Here is a tiny trained network, its code and every weight. The questions are about switching its units off for an input and a class, where a switched-off unit gives its printed mean instead of its output.

import numpy as np


def w(rows, s, z=0):
    codes = np.array(rows[::2]) - 128.0
    scale = np.full(codes.shape[1], s)
    scale[-1] = z or s
    return codes * scale


def norm(h):
    return h / np.sqrt((h * h).mean(-1, keepdims=True) + 1e-5)


def f(y):
    return y / 2 * (1 + np.tanh(0.7978845608 * (y + 0.044715 * y**3)))


def log_softmax(a):
    a = a - a.max(-1, keepdims=True)
    return a - np.log(np.exp(a).sum(-1, keepdims=True))


def net(x, mask):
    res = np.array(x, float).reshape(1, 3) / 4 @ E
    u = 0
    for l in range(4):
        y = f(norm(res) @ A[l][:, :-1].T + A[l][:, -1])
        res = res + np.where(mask[u : u + 7], y, B[l][:, -1]) @ B[l][:, :-1]
        u += 7
    return log_softmax(norm(res)[-1] @ U[:, :-1].T + U[:, -1])


A, B = {}, {}
E = w([
[205,96,113,117,191,125,196,119,126,197],'x0',
[123,194,163,141,183,113,4,130,150,147],'x1',
[34,60,66,121,188,110,109,118,165,163],'x2',
],0.0045)
A[0] = w([
[98,107,152,130,28,119,223,143,134,92,16],'L0N0',
[214,137,137,121,24,109,211,123,121,104,94],'L0N1',
[210,81,119,122,182,107,221,117,114,174,69],'L0N2',
[42,9,91,125,194,114,241,125,132,162,154],'L0N3',
[73,114,140,120,121,95,2,117,111,123,124],'L0N4',
[36,93,106,130,121,112,118,121,129,118,174],'L0N5',
[153,91,146,140,204,84,121,132,120,159,1],'L0N6',
],0.0085,0.0013)
B[0] = w([
[54,185,15,110,110,199,89,30,91,150,187],'L0N0',
[112,154,167,161,152,175,254,131,60,71,203],'L0N1',
[99,127,220,193,146,22,144,189,185,132,203],'L0N2',
[132,15,98,56,64,89,30,57,32,92,247],'L0N3',
[17,171,103,194,146,142,139,168,192,101,197],'L0N4',
[179,101,223,127,78,72,64,192,163,106,181],'L0N5',
[238,121,119,45,105,216,170,112,99,145,151],'L0N6',
],0.0077,0.012)
A[1] = w([
[141,167,30,92,210,230,146,104,157,204,1],'L1N0',
[198,73,20,59,123,152,54,75,126,176,31],'L1N1',
[86,35,53,68,217,133,154,124,143,190,67],'L1N2',
[107,162,105,138,147,93,90,118,181,205,153],'L1N3',
[254,56,126,49,144,88,53,62,95,200,87],'L1N4',
[154,120,85,117,123,114,171,93,132,176,126],'L1N5',
[162,132,76,87,150,127,169,42,129,225,19],'L1N6',
],0.0075,0.0013)
B[1] = w([
[175,137,120,69,150,254,142,89,156,74,142],'L1N0',
[91,49,170,85,148,101,148,182,183,141,205],'L1N1',
[155,118,202,155,146,79,60,86,61,77,137],'L1N2',
[119,115,79,126,110,145,126,98,135,135,148],'L1N3',
[131,89,90,179,115,7,91,156,98,150,254],'L1N4',
[119,123,130,143,123,120,121,125,125,145,121],'L1N5',
[102,153,117,186,107,100,122,157,121,124,124],'L1N6',
],0.0096,0.0067)
A[2] = w([
[77,99,49,170,111,100,161,172,200,118,123],'L2N0',
[149,178,86,125,131,171,10,180,218,121,124],'L2N1',
[95,122,228,116,66,117,142,119,146,119,26],'L2N2',
[194,131,147,158,187,158,191,198,200,101,110],'L2N3',
[151,216,188,187,176,114,132,158,152,183,140],'L2N4',
[254,98,40,98,133,128,79,122,142,180,251],'L2N5',
[5,161,146,148,152,102,81,101,218,198,45],'L2N6',
],0.0086,0.0013)
B[2] = w([
[119,197,114,118,165,75,102,127,80,127,213],'L2N0',
[91,193,111,158,239,198,90,166,182,135,234],'L2N1',
[171,177,104,115,161,153,167,106,192,208,171],'L2N2',
[106,121,172,84,142,94,180,111,198,183,175],'L2N3',
[90,44,184,96,119,93,133,199,159,99,201],'L2N4',
[63,109,147,79,49,97,222,54,151,242,172],'L2N5',
[112,111,90,254,159,37,109,203,34,103,254],'L2N6',
],0.0075,0.0059)
A[3] = w([
[187,145,84,155,79,186,161,107,63,126,30],'L3N0',
[78,72,174,102,74,117,118,173,134,38,129],'L3N1',
[138,132,67,191,182,130,192,105,169,82,184],'L3N2',
[199,48,105,90,36,55,54,144,142,133,155],'L3N3',
[149,145,55,113,77,162,176,82,76,90,2],'L3N4',
[252,179,186,187,128,103,172,186,152,106,67],'L3N5',
[136,154,103,161,94,50,170,122,85,139,113],'L3N6',
],0.011,0.0012)
B[3] = w([
[63,141,113,177,125,120,133,45,71,138,158],'L3N0',
[181,142,145,137,142,120,174,118,116,182,196],'L3N1',
[217,97,194,107,94,105,39,130,117,137,173],'L3N2',
[72,8,98,12,130,123,97,122,117,130,246],'L3N3',
[216,149,159,196,126,110,126,86,34,147,168],'L3N4',
[83,145,99,116,71,97,159,142,212,201,158],'L3N5',
[98,187,68,94,117,231,37,118,158,129,167],'L3N6',
],0.011,0.013)
U = w([
[170,147,107,97,174,239,95,104,199,103,77],'0',
[121,146,181,137,92,96,221,163,213,189,150],'1',
[152,172,134,208,93,157,156,41,22,116,149],'2',
[226,117,54,151,121,122,148,158,159,38,3],'3',
[96,180,109,244,185,96,34,228,150,82,152],'4',
[101,1,89,64,105,74,76,117,106,137,175],'5',
],0.0093,0.0051)

Each question gives the input, the list of numbers given to net, and the class t.
The units are the neurons (one row each of A and B). Each row of codes is followed by its name. A weight is (code - 128) times the scale printed after its matrix; where a second scale follows, it is the last column's (A, B and U).
mask holds one flag per neuron, layer by layer. A switched-off neuron (its flag False) gives its mean, the last column of its row in B, instead of its output. The means were averaged over made-up inputs and are rounded, as every weight is.
A unit's drop is (log p(t) with every unit on - log p(t) with that unit switched off) / (log p(t) with every unit on - log p(t) with every unit switched off).
The circuit of an input: a set's keep is (log p(t) with only the set's units on - log p(t) with every unit switched off) / (log p(t) with every unit on - log p(t) with every unit switched off). Starting from the 12 units with the biggest drops (on a tie, the unit counted first), units are removed one at a time, each time the one whose removal leaves the highest keep (on an exact tie, the one counted first), for as long as the keep stays at least 0.8.
units of the circuit, in order: the units of the circuit, biggest drop first
most important unit: the unit with the biggest drop
k most important neurons: the k neurons with the biggest drops, biggest first
k most important neurons of layer l: the k neurons of layer l with the biggest drops, biggest first
drop of u: that unit's drop, to one decimal
input [-8,-2,7], class 4: units of the circuit, in order : [L0N4, L3N3]
input [4,4,-6], class 1: most important unit : L0N3
input [1,5,-1], class 0: units of the circuit, in order : [L0N2, L0N5, L0N3, L1N0]
input [1,3,-3], class 1: 3 most important neurons : [L0N3, L0N0, L3N3]
input [7,-8,-8], class 1: 3 most important neurons : [L0N2, L0N3, L3N5]
input [8,-7,-8], class 1: 2 most important neurons : [L0N2, L0N3]
input [4,-6,-7], class 1: 2 most important neurons of layer 2 : [L2N3, L2N4]
input [4,8,4], class 0: 2 most important neurons : [L0N3, L1N0]
input [7,-5,-3], class 1: 4 most important neurons : [L0N2, L0N1, L3N5, L3N3]
input [4,-7,-6], class 2: 2 most important neurons : [L0N0, L0N1]
input [3,8,-1], class 0: 2 most important neurons : [L0N3, L0N2]
input [-8,-7,1], class 2: 2 most important neurons : [L1N4, L0N3]
input [1,-4,-4], class 2: drop of L0N0 : 0.9
input [6,6,-8], class 1: drop of L0N3 : 1.1
input [-7,0,7], class 4: most important unit : L0N4
input [7,-4,-7], class 1: drop of L0N2 : 0.3
